Here is a tiny trained network, its code and every weight. The questions are about switching its units off for an input and a class, where a switched-off unit gives its printed mean instead of its output.

import numpy as np


def w(rows, s, z=0):
    codes = np.array(rows[::2]) - 128.0
    scale = np.full(codes.shape[1], s)
    scale[-1] = z or s
    return codes * scale


def norm(h):
    return h / np.sqrt((h * h).mean(-1, keepdims=True) + 1e-5)


def f(y):
    return y / 2 * (1 + np.tanh(0.7978845608 * (y + 0.044715 * y**3)))


def log_softmax(a):
    a = a - a.max(-1, keepdims=True)
    return a - np.log(np.exp(a).sum(-1, keepdims=True))


def net(x, mask):
    res = np.array(x, float).reshape(1, 8) / 4 @ E
    u = 0
    for l in range(2):
        y = f(norm(res) @ A[l][:, :-1].T + A[l][:, -1])
        res = res + np.where(mask[u : u + 3], y, B[l][:, -1]) @ B[l][:, :-1]
        u += 3
    return log_softmax(norm(res)[-1] @ U[:, :-1].T + U[:, -1])


A, B = {}, {}
E = w([
[255,125,211,98],'x0',
[156,32,47,9],'x1',
[125,120,136,120],'x2',
[128,166,118,106],'x3',
[125,108,139,131],'x4',
[244,142,211,95],'x5',
[122,173,112,119],'x6',
[132,118,129,138],'x7',
],0.0088)
A[0] = w([
[142,180,212,155,83],'0.n0',
[169,77,110,1,203],'0.n1',
[65,112,157,194,252],'0.n2',
],0.014,0.0034)
B[0] = w([
[108,156,97,73,217],'0.n0',
[104,130,98,245,254],'0.n1',
[162,149,139,189,234],'0.n2',
],0.013,0.0082)
A[1] = w([
[83,250,92,109,1],'1.n0',
[182,162,168,124,175],'1.n1',
[46,30,62,90,255],'1.n2',
],0.014,0.0026)
B[1] = w([
[195,83,140,195,254],'1.n0',
[196,38,243,60,212],'1.n1',
[101,166,63,4,242],'1.n2',
],0.011,0.0057)
U = w([
[37,121,77,226,72],'0',
[170,87,164,214,54],'1',
[93,107,132,4,254],'2',
],0.013,0.0056)

Each question gives the input, the list of numbers given to net, and the class t.
The units are the neurons (one row each of A and B). Each row of codes is followed by its name. A weight is (code - 128) times the scale printed after its matrix; where a second scale follows, it is the last column's (A, B and U).
mask holds one flag per neuron, layer by layer. A switched-off neuron (its flag False) gives its mean, the last column of its row in B, instead of its output. The means were averaged over made-up inputs and are rounded, as every weight is.
A unit's drop is (log p(t) with every unit on - log p(t) with that unit switched off) / (log p(t) with every unit on - log p(t) with every unit switched off).
The circuit of an input: a set's keep is (log p(t) with only the set's units on - log p(t) with every unit switched off) / (log p(t) with every unit on - log p(t) with every unit switched off). Starting from all 6 units, units are removed one at a time, each time the one whose removal leaves the highest keep (on an exact tie, the one counted first), for as long as the keep stays at least 0.8.
units of the circuit, in order: the units of the circuit, biggest drop first
most important unit: the unit with the biggest drop
k most important neurons: the k neurons with the biggest drops, biggest first
top k neurons in layer l: the k neurons of layer l with the biggest drops, biggest first
drop when u is switched off: that unit's drop, to one decimal
input [7,-4,-6,-5,3,7,7,-7], class 2: units of the circuit, in order : [0.n1 0.n0]
input [2,-5,-1,-3,-1,4,-5,2], class 2: top 2 neurons in layer 0 : [0.n1 0.n0]
input [1,-6,-3,7,-7,8,4,-3], class 2: units of the circuit, in order : [0.n1]
input [5,-3,7,-3,-3,-8,-2,-6], class 1: 3 most important neurons : [0.n2 0.n1 1.n2]
input [1,-1,-1,6,-8,-1,6,-7], class 1: 2 most important neurons : [1.n0 0.n1]
input [0,4,-1,-5,5,8,-6,3], class 0: units of the circuit, in order : [0.n1 1.n1]
input [-8,-3,4,-3,-4,7,4,7], class 1: units of the circuit, in order : [0.n1 1.n0]
input [-2,8,-8,-7,2,2,-1,7], class 0: 3 most important neurons : [0.n1 0.n0 1.n1]
input [2,-7,1,-6,-6,-7,3,2], class 1: units of the circuit, in order : [0.n1 1.n2]
input [-7,3,-6,-5,6,-7,7,1], class 2: 2 most important neurons : [1.n2 0.n1]
input [-8,-7,2,8,4,1,-6,7], class 1: units of the circuit, in order : [1.n2 0.n1 1.n0]
input [-1,2,3,6,1,5,-8,2], class 0: top 2 neurons in layer 1 : [1.n1 1.n0]
input [5,-4,7,8,-2,1,-1,-1], class 2: 2 most important neurons : [0.n1 0.n2]
input [4,-7,7,-2,-8,2,-4,1], class 2: most important unit : 0.n1
input [1,-1,-7,5,-2,-4,-5,5], class 1: 2 most important neurons : [0.n2 0.n1]
input [3,8,8,6,-1,-8,5,-3], class 0: 3 most important neurons : [0.n1 1.n1 0.n0]
input [5,7,-3,7,4,3,2,5], class 1: top 2 neurons in layer 0 : [0.n1 0.n0]
input [7,5,4,-8,-8,-3,2,-2], class 0: top 2 neurons in layer 0 : [0.n1 0.n2]
input [5,-7,7,-7,-6,1,-6,-3], class 2: top 2 neurons in layer 1 : [1.n1 1.n0]
input [-7,5,8,5,6,-2,1,2], class 2: units of the circuit, in order : [1.n2]
input [-7,7,7,0,1,8,-5,-8], class 0: drop when 1.n2 is switched off : 0.0
input [0,8,3,0,-7,4,0,-3], class 0: drop when 0.n1 is switched off : 1.1
input [-6,8,7,8,6,6,5,-2], class 0: drop when 0.n1 is switched off : 1.0
input [6,-7,4,4,0,2,-3,-2], class 2: drop when 0.n1 is switched off : 0.5
